Here is a tiny trained network, its code and every weight. The questions are about switching its units off for an input and a class, where a switched-off unit gives its printed mean instead of its output.

import numpy as np


def w(rows, s, z=0):
    codes = np.array(rows[::2]) - 128.0
    scale = np.full(codes.shape[1], s)
    scale[-1] = z or s
    return codes * scale


def f(y):
    return np.maximum(y, 0)


def log_softmax(a):
    a = a - a.max(-1, keepdims=True)
    return a - np.log(np.exp(a).sum(-1, keepdims=True))


def net(x, mask):
    res = np.array(x, float).reshape(1, 5) / 4 @ E
    y = f(res @ A[0][:, :-1].T + A[0][:, -1])
    res = res + np.where(mask, y, B[0][:, -1]) @ B[0][:, :-1]
    return log_softmax(res[-1] @ U[:, :-1].T + U[:, -1])


A, B = {}, {}
E = w([
[119,111,144,5,60,187,161,193,126,66,254],'x0',
[199,28,115,198,61,84,42,32,92,88,214],'x1',
[66,50,35,158,54,210,117,174,66,191,55],'x2',
[214,78,71,149,164,105,203,213,145,201,192],'x3',
[115,143,71,134,153,135,105,108,156,94,135],'x4',
],0.0062)
A[0] = w([
[161,153,89,58,67,213,193,177,121,45,190,36],'neuron 0',
[203,121,142,94,191,68,207,116,218,80,166,85],'neuron 1',
[84,117,136,109,159,184,150,158,83,106,218,29],'neuron 2',
[136,124,172,45,58,174,81,130,116,45,89,254],'neuron 3',
[152,88,66,49,108,137,158,152,62,66,195,38],'neuron 4',
[238,103,51,146,133,77,185,232,124,116,139,82],'neuron 5',
[101,105,124,36,105,149,159,159,141,104,205,35],'neuron 6',
[152,120,92,158,108,242,154,171,50,178,128,242],'neuron 7',
[126,102,212,126,54,146,121,112,76,124,90,244],'neuron 8',
[212,66,131,165,42,85,21,75,68,96,170,125],'neuron 9',
[19,174,186,66,184,172,214,175,127,84,14,223],'neuron 10',
[57,71,57,145,72,206,96,177,86,146,91,64],'neuron 11',
[129,253,114,41,193,209,172,213,220,228,53,97],'neuron 12',
[87,76,55,146,63,157,106,203,83,177,95,30],'neuron 13',
[94,171,102,47,16,172,157,163,133,92,242,82],'neuron 14',
[31,27,18,151,54,211,218,127,66,149,88,19],'neuron 15',
[167,210,205,140,146,13,203,114,216,76,201,8],'neuron 16',
[157,173,75,246,203,7,168,126,125,149,16,106],'neuron 17',
[160,90,74,195,203,63,76,58,124,213,59,135],'neuron 18',
[169,189,243,97,199,69,149,122,123,68,142,157],'neuron 19',
[172,171,200,123,158,54,143,111,154,94,182,75],'neuron 20',
[222,102,82,128,178,84,214,171,124,210,194,107],'neuron 21',
[195,49,115,192,49,86,71,48,67,91,210,113],'neuron 22',
[143,68,112,38,84,171,143,112,150,71,195,50],'neuron 23',
[163,97,38,152,175,77,193,209,136,244,234,95],'neuron 24',
],0.0051,0.0019)
B[0] = w([
[202,186,206,163,132,114,224,120,26,199,48,212],'neuron 0',
[50,102,155,151,205,130,56,199,119,83,177,194],'neuron 1',
[188,127,177,188,152,78,163,166,78,193,77,169],'neuron 2',
[85,223,108,178,83,101,152,75,128,149,61,217],'neuron 3',
[184,130,190,150,128,126,188,67,67,233,65,192],'neuron 4',
[60,251,43,163,91,77,107,53,217,107,127,191],'neuron 5',
[174,187,222,145,140,78,167,175,59,191,72,195],'neuron 6',
[78,101,115,177,139,96,30,145,166,78,182,206],'neuron 7',
[74,198,60,178,81,88,122,69,213,96,153,187],'neuron 8',
[198,60,37,28,81,223,177,66,180,138,169,243],'neuron 9',
[128,111,11,17,60,193,148,69,211,136,221,252],'neuron 10',
[75,42,180,221,181,69,48,215,87,57,216,200],'neuron 11',
[168,21,51,43,123,204,167,132,245,179,156,255],'neuron 12',
[69,61,185,169,199,92,68,217,57,78,184,192],'neuron 13',
[208,206,169,207,103,72,218,96,47,167,52,232],'neuron 14',
[32,4,197,165,238,101,66,205,65,24,169,216],'neuron 15',
[89,60,194,151,206,152,14,228,59,74,195,210],'neuron 16',
[239,176,210,127,156,110,221,140,31,177,52,224],'neuron 17',
[183,176,179,165,114,118,234,133,30,243,55,218],'neuron 18',
[41,119,128,132,210,109,52,173,155,68,185,214],'neuron 19',
[81,87,138,175,187,117,84,230,152,44,196,192],'neuron 20',
[22,174,44,140,76,36,84,64,209,67,133,206],'neuron 21',
[190,12,73,46,75,228,153,102,209,148,166,251],'neuron 22',
[174,140,169,157,84,111,181,109,85,194,22,202],'neuron 23',
[29,208,31,148,57,16,153,60,234,71,144,218],'neuron 24',
],0.0045,0.007)
U = w([
[67,44,209,160,253,109,18,202,68,20,202,27],'0',
[185,37,68,20,98,219,190,117,217,142,174,149],'1',
[212,180,214,162,163,77,234,135,24,178,32,6],'2',
[42,191,89,143,55,54,80,46,196,39,109,250],'3',
],0.0047,0.002)

Each question gives the input, the list of numbers given to net, and the class t.
The units are the neurons (one row each of A and B). Each row of codes is followed by its name. A weight is (code - 128) times the scale printed after its matrix; where a second scale follows, it is the last column's (A, B and U).
mask holds one flag per neuron, in row order. A switched-off neuron (its flag False) gives its mean, the last column of its row in B, instead of its output. The means were averaged over made-up inputs and are rounded, as every weight is.
A unit's drop is (log p(t) with every unit on - log p(t) with that unit switched off) / (log p(t) with every unit on - log p(t) with every unit switched off).
The circuit of an input: a set's keep is (log p(t) with only the set's units on - log p(t) with every unit switched off) / (log p(t) with every unit on - log p(t) with every unit switched off). Starting from the 12 units with the biggest drops (on a tie, the unit counted first), units are removed one at a time, each time the one whose removal leaves the highest keep (on an exact tie, the one counted first), for as long as the keep stays at least 0.8.
units of the circuit, in order: the units of the circuit, biggest drop first
top k neurons: the k neurons with the biggest drops, biggest first
drop when u is switched off: that unit's drop, to one decimal
input [-5,-7,1,4,1], class 1: top 2 neurons	neuron 12; neuron 10
input [-7,-2,7,7,0], class 0: top 3 neurons	neuron 15; neuron 13; neuron 11
input [0,5,-2,8,4], class 3: top 4 neurons	neuron 24; neuron 21; neuron 5; neuron 12
input [4,1,-1,4,-7], class 2: units of the circuit, in order	neuron 10; neuron 12
input [-2,5,6,7,-6], class 3: units of the circuit, in order	neuron 24; neuron 21
input [-5,8,6,-1,-3], class 1: units of the circuit, in order	neuron 22
input [-5,-7,3,-2,-4], class 1: top 2 neurons	neuron 10; neuron 12
input [-1,-3,-5,8,2], class 3: top 3 neurons	neuron 24; neuron 21; neuron 5
input [-7,7,-8,-8,6], class 0: units of the circuit, in order	neuron 16; neuron 20
input [7,0,8,7,7], class 0: top 4 neurons	neuron 15; neuron 11; neuron 13; neuron 7
input [7,3,-6,-4,-7], class 2: units of the circuit, in order	neuron 14; neuron 0
input [-5,4,-3,7,1], class 3: top 3 neurons	neuron 21; neuron 24; neuron 5
input [-1,7,-8,-4,-6], class 0: top 3 neurons	neuron 16; neuron 20; neuron 19
input [-6,5,4,8,-2], class 3: units of the circuit, in order	neuron 24
input [-5,8,8,6,-5], class 0: top 4 neurons	neuron 15; neuron 13; neuron 11; neuron 10
input [-8,8,7,-1,-1], class 1: top 3 neurons	neuron 9; neuron 22; neuron 14
input [-6,-7,6,3,-6], class 1: top 3 neurons	neuron 12; neuron 10; neuron 16
input [4,8,-3,-3,1], class 1: top 2 neurons	neuron 22; neuron 9
input [-3,6,0,-6,-3], class 1: drop when neuron 9 is switched off	0.3
input [-7,-1,4,3,7], class 2: drop when neuron 0 is switched off	0.0
input [-2,1,-2,6,0], class 3: drop when neuron 5 is switched off	0.1
input [-2,-3,-6,8,-5], class 3: units of the circuit, in order	neuron 21
